Below is a small trained network, with its code and all its weights. Each question gives an input and a target symbol and asks what happens when units are switched off, that is, made to give their printed mean instead of their output.

import numpy as np


def w(rows, s, z=0):
    codes = np.array(rows[::2]) - 128.0
    scale = np.full(codes.shape[1], s)
    scale[-1] = z or s
    return codes * scale


def f(y):
    return np.maximum(y, 0)


def softmax(a):
    e = np.exp(a - a.max(-1, keepdims=True))
    return e / e.sum(-1, keepdims=True)


def log_softmax(a):
    a = a - a.max(-1, keepdims=True)
    return a - np.log(np.exp(a).sum(-1, keepdims=True))


def net(x, mask):
    ids = ['ΓΠΣΩεηλμτ'.index(c) for c in x.split()]
    T = len(ids)
    res = E[ids] + P[:T]
    u = 0
    for l in range(2):
        q, k, v = (res @ M[l].T for M in (Q, K, V))
        z = softmax(np.where(np.tri(T) > 0, q @ k.T / 3**0.5, -1e9)) @ v
        res = res + np.where(mask[u], z, O[l][:, -1]) @ O[l][:, :-1]
        u += 1
        y = f(res @ A[l][:, :-1].T + A[l][:, -1])
        res = res + np.where(mask[u : u + 8], y, B[l][:, -1]) @ B[l][:, :-1]
        u += 8
    return log_softmax(res[-1] @ U[:, :-1].T + U[:, -1])


Q, K, V, O, A, B = {}, {}, {}, {}, {}, {}
E = w([
[183,126,112,162],'Γ',
[178,173,135,160],'Π',
[205,142,158,174],'Σ',
[94,125,116,147],'Ω',
[102,112,101,140],'ε',
[52,83,91,182],'η',
[105,86,187,156],'λ',
[51,247,124,162],'μ',
[129,207,155,32],'τ',
],0.012)
P = w([
[164,156,78,187],'0',
[126,153,99,170],'1',
[83,148,114,168],'2',
[39,135,114,150],'3',
[9,142,109,146],'4',
[2,128,110,140],'5',
[18,136,114,137],'6',
],0.0054)
Q[0] = w([
[152,188,115,208],'0.h1',
[66,226,156,148],'0.h1',
[175,110,176,2],'0.h1',
],0.0048)
K[0] = w([
[86,182,143,48],'0.h1',
[95,87,118,129],'0.h1',
[194,2,80,197],'0.h1',
],0.0042)
V[0] = w([
[228,116,123,195],'0.h1',
[228,69,3,98],'0.h1',
[163,122,46,200],'0.h1',
],0.0046)
O[0] = w([
[198,125,140,144,154],'0.h1',
[223,119,1,103,6],'0.h1',
[165,118,104,178,233],'0.h1',
],0.0072,0.0014)
A[0] = w([
[149,85,48,161,3],'0.n1',
[110,81,3,158,135],'0.n2',
[125,89,250,132,193],'0.n3',
[100,168,139,3,176],'0.n4',
[56,132,97,182,222],'0.n5',
[166,178,133,213,181],'0.n6',
[143,134,73,178,129],'0.n7',
[144,222,66,142,121],'0.n8',
],0.0072,0.0032)
B[0] = w([
[155,1,131,65,134],'0.n1',
[140,99,68,153,174],'0.n2',
[73,51,132,161,182],'0.n3',
[182,155,134,62,156],'0.n4',
[85,168,145,196,255],'0.n5',
[178,161,122,212,201],'0.n6',
[159,135,100,128,161],'0.n7',
[208,151,200,122,165],'0.n8',
],0.0071,0.0058)
Q[1] = w([
[66,172,206,96],'1.h1',
[184,105,52,106],'1.h1',
[143,107,121,1],'1.h1',
],0.009)
K[1] = w([
[174,137,150,3],'1.h1',
[135,87,113,205],'1.h1',
[222,105,81,150],'1.h1',
],0.012)
V[1] = w([
[102,143,8,98],'1.h1',
[41,4,124,177],'1.h1',
[73,254,106,211],'1.h1',
],0.0073)
O[1] = w([
[72,112,2,96,97],'1.h1',
[28,234,129,202,118],'1.h1',
[143,211,133,5,255],'1.h1',
],0.0076,0.0086)
A[1] = w([
[106,10,133,247,205],'1.n1',
[50,59,2,32,253],'1.n2',
[120,226,187,15,51],'1.n3',
[133,165,125,43,69],'1.n4',
[138,128,106,225,72],'1.n5',
[73,40,76,86,237],'1.n6',
[226,128,193,132,194],'1.n7',
[198,58,141,178,163],'1.n8',
],0.006,0.0029)
B[1] = w([
[52,132,65,135,199],'1.n1',
[193,145,81,96,180],'1.n2',
[94,45,112,72,254],'1.n3',
[77,75,166,90,181],'1.n4',
[96,83,140,126,170],'1.n5',
[181,142,2,118,163],'1.n6',
[79,130,134,142,220],'1.n7',
[115,62,175,210,173],'1.n8',
],0.0076,0.0059)
U = w([
[199,200,91,110,179],'Γ',
[214,127,147,127,88],'Π',
[99,158,183,184,162],'Σ',
[145,65,75,94,98],'Ω',
[191,159,31,108,218],'ε',
[132,179,22,113,54],'η',
[118,3,93,149,5],'λ',
[185,98,183,143,85],'μ',
[131,94,158,44,155],'τ',
],0.0067,0.0023)

Each question gives the input, a string of symbols that net reads in full, and the target symbol t.
The units are the heads (3 rows each of Q, K, V and O) and the neurons (one row each of A and B). Each row of codes is followed by its name. A weight is (code - 128) times the scale printed after its matrix; where a second scale follows, it is the last column's (O, A, B and U).
mask holds one flag per unit, layer by layer, with each layer's heads first. A switched-off unit (its flag False) gives its mean, the last column of its rows in O or B, instead of its output. The means were averaged over made-up inputs and are rounded, as every weight is.
A unit's drop is (log p(t) with every unit on - log p(t) with that unit switched off) / (log p(t) with every unit on - log p(t) with every unit switched off).
The circuit of an input: a set's keep is (log p(t) with only the set's units on - log p(t) with every unit switched off) / (log p(t) with every unit on - log p(t) with every unit switched off). Starting from the 12 units with the biggest drops (on a tie, the unit counted first), units are removed one at a time, each time the one whose removal leaves the highest keep (on an exact tie, the one counted first), for as long as the keep stays at least 0.8.
circuit, biggest first: the units of the circuit, biggest drop first
k most important neurons: the k neurons with the biggest drops, biggest first
top k neurons in layer l: the k neurons of layer l with the biggest drops, biggest first
drop when u is switched off: that unit's drop, to one decimal
input λ Π Σ Γ λ η, target Σ: circuit, biggest first -> [1.h1; 0.n5]
input Ω Σ τ, target τ: top 2 neurons in layer 0 -> [0.n4; 0.n6]
input λ ε Γ, target Σ: top 2 neurons in layer 0 -> [0.n3; 0.n6]
input μ μ Γ η, target τ: top 2 neurons in layer 0 -> [0.n5; 0.n6]
input Π λ η μ λ, target τ: top neuron in layer 0 -> [0.n3]
input Γ Π η Γ μ Σ Ω, target τ: 3 most important neurons -> [1.n3; 0.n5; 1.n4]
input λ μ λ η Σ λ Σ, target Σ: top 2 neurons in layer 0 -> [0.n6; 0.n3]
input Π Ω Γ Γ τ ε, target ε: top 2 neurons in layer 1 -> [1.n6; 1.n2]
input μ η μ Γ, target τ: top 2 neurons in layer 0 -> [0.n5; 0.n2]
input λ Γ λ Π Σ, target Σ: top 2 neurons in layer 0 -> [0.n3; 0.n6]
input λ Γ η Γ Γ η, target η: top 3 neurons in layer 0 -> [0.n2; 0.n8; 0.n6]
input λ μ Γ, target τ: drop when 0.h1 is switched off -> 0.6
input η λ λ λ ε, target Σ: drop when 1.h1 is switched off -> 1.1
input λ η λ Γ λ λ η, target Σ: drop when 0.n3 is switched off -> 0.1
input λ Σ Γ λ, target Σ: most important neuron -> [0.n3]
